Below is a small trained network, with its code and all its weights. Each question gives an input and a class and asks what happens when units are switched off, that is, made to give their printed mean instead of their output.

import numpy as np


def w(rows, s, z=0):
    codes = np.array(rows[::2]) - 128.0
    scale = np.full(codes.shape[1], s)
    scale[-1] = z or s
    return codes * scale


def f(y):
    return np.maximum(y, 0)


def log_softmax(a):
    a = a - a.max(-1, keepdims=True)
    return a - np.log(np.exp(a).sum(-1, keepdims=True))


def net(x, mask):
    res = np.array(x, float).reshape(1, 3) / 4 @ E
    y = f(res @ A[0][:, :-1].T + A[0][:, -1])
    res = res + np.where(mask, y, B[0][:, -1]) @ B[0][:, :-1]
    return log_softmax(res[-1] @ U[:, :-1].T + U[:, -1])


A, B = {}, {}
E = w([
[115,89,160,40,69,142,208,93,133,204,175,136],'x0',
[125,67,77,108,120,1,118,183,192,133,107,129],'x1',
[131,55,122,209,102,147,102,102,92,226,80,121],'x2',
],0.0079)
A[0] = w([
[126,126,119,145,128,113,119,135,128,108,120,129,117],'N0',
[127,101,134,3,111,164,173,116,127,210,151,128,98],'N1',
[131,145,118,211,152,128,87,138,122,55,118,128,84],'N2',
[134,175,130,39,127,129,144,139,132,36,151,126,106],'N3',
[134,102,125,192,117,144,123,130,112,197,122,126,110],'N4',
[129,101,121,119,122,16,132,137,148,133,126,132,101],'N5',
[130,130,125,142,127,125,120,131,124,112,124,125,182],'N6',
[133,101,130,193,118,149,110,131,124,201,127,125,94],'N7',
[132,93,126,114,127,86,111,135,141,128,134,125,96],'N8',
[127,144,125,185,140,131,108,133,131,84,124,125,151],'N9',
[129,140,127,135,136,171,128,110,122,127,135,132,97],'N10',
[131,166,142,146,118,231,144,112,114,117,144,130,118],'N11',
[131,163,130,98,135,135,124,143,135,91,140,128,105],'N12',
[130,154,144,128,139,204,124,121,117,120,131,126,94],'N13',
[127,130,126,112,121,138,123,127,128,133,130,130,253],'N14',
],0.017,0.011)
B[0] = w([
[129,143,135,124,107,132,135,129,120,138,132,129,150],'N0',
[148,192,135,190,64,125,109,126,128,129,129,129,242],'N1',
[138,175,137,167,62,126,119,119,126,134,128,129,213],'N2',
[86,73,122,150,138,127,124,71,139,140,78,134,248],'N3',
[95,97,125,138,143,126,133,85,133,126,94,129,184],'N4',
[119,132,109,66,118,139,107,168,94,138,108,123,211],'N5',
[146,132,146,144,160,133,142,140,127,123,150,123,174],'N6',
[91,99,124,132,129,123,122,82,148,122,94,141,180],'N7',
[113,136,115,94,115,128,110,142,112,118,116,129,161],'N8',
[137,165,142,149,107,130,141,131,126,136,140,131,200],'N9',
[122,123,112,105,115,115,110,143,117,134,118,129,159],'N10',
[121,127,108,65,126,124,118,173,113,134,123,123,223],'N11',
[106,112,122,140,126,127,127,95,132,134,106,135,179],'N12',
[128,120,105,92,110,112,101,159,116,130,105,124,187],'N13',
[149,137,177,139,251,142,190,164,109,99,174,124,227],'N14',
],0.028,0.014)
U = w([
[160,222,165,210,47,128,113,118,119,137,140,122,82],'0',
[79,50,112,145,160,122,123,21,144,135,75,146,100],'1',
[133,132,64,8,119,120,73,204,92,141,119,88,109],'2',
[177,134,183,149,227,147,200,144,133,85,203,99,255],'3',
[163,102,98,115,106,119,111,103,164,134,167,110,93],'4',
],0.011,0.0054)

Each question gives the input, the list of numbers given to net, and the class t.
The units are the neurons (one row each of A and B). Each row of codes is followed by its name. A weight is (code - 128) times the scale printed after its matrix; where a second scale follows, it is the last column's (A, B and U).
mask holds one flag per neuron, in row order. A switched-off neuron (its flag False) gives its mean, the last column of its row in B, instead of its output. The means were averaged over made-up inputs and are rounded, as every weight is.
A unit's drop is (log p(t) with every unit on - log p(t) with that unit switched off) / (log p(t) with every unit on - log p(t) with every unit switched off).
The circuit of an input: a set's keep is (log p(t) with only the set's units on - log p(t) with every unit switched off) / (log p(t) with every unit on - log p(t) with every unit switched off). Starting from the 12 units with the biggest drops (on a tie, the unit counted first), units are removed one at a time, each time the one whose removal leaves the highest keep (on an exact tie, the one counted first), for as long as the keep stays at least 0.8.
units of the circuit, in order: the units of the circuit, biggest drop first
most important unit: the unit with the biggest drop
k most important neurons: the k neurons with the biggest drops, biggest first
drop of u: that unit's drop, to one decimal
input [-5,-7,5], class 2: 4 most important neurons	(N11; N1; N3; N13)
input [-3,7,4], class 2: most important unit	N5
input [-2,5,4], class 2: 2 most important neurons	(N3; N5)
input [-1,2,-3], class 3: 2 most important neurons	(N7; N4)
input [6,-8,-1], class 2: 2 most important neurons	(N11; N13)
input [-2,1,3], class 3: 2 most important neurons	(N3; N1)
input [-7,7,-8], class 1: 3 most important neurons	(N3; N1; N12)
input [-5,-8,-8], class 1: 3 most important neurons	(N3; N12; N5)
input [-4,-2,6], class 1: 3 most important neurons	(N1; N4; N7)
input [0,-4,3], class 2: 3 most important neurons	(N3; N11; N13)
input [-1,5,-5], class 1: 2 most important neurons	(N3; N11)
input [0,3,0], class 3: 2 most important neurons	(N11; N13)
input [-5,-1,8], class 1: 3 most important neurons	(N4; N7; N1)
input [5,-6,-7], class 1: units of the circuit, in order	(N3)
input [-4,-7,5], class 2: 2 most important neurons	(N11; N3)
input [0,4,-7], class 1: drop of N3	0.7
input [0,-5,1], class 2: drop of N11	0.1
input [3,-3,-7], class 1: drop of N9	0.0
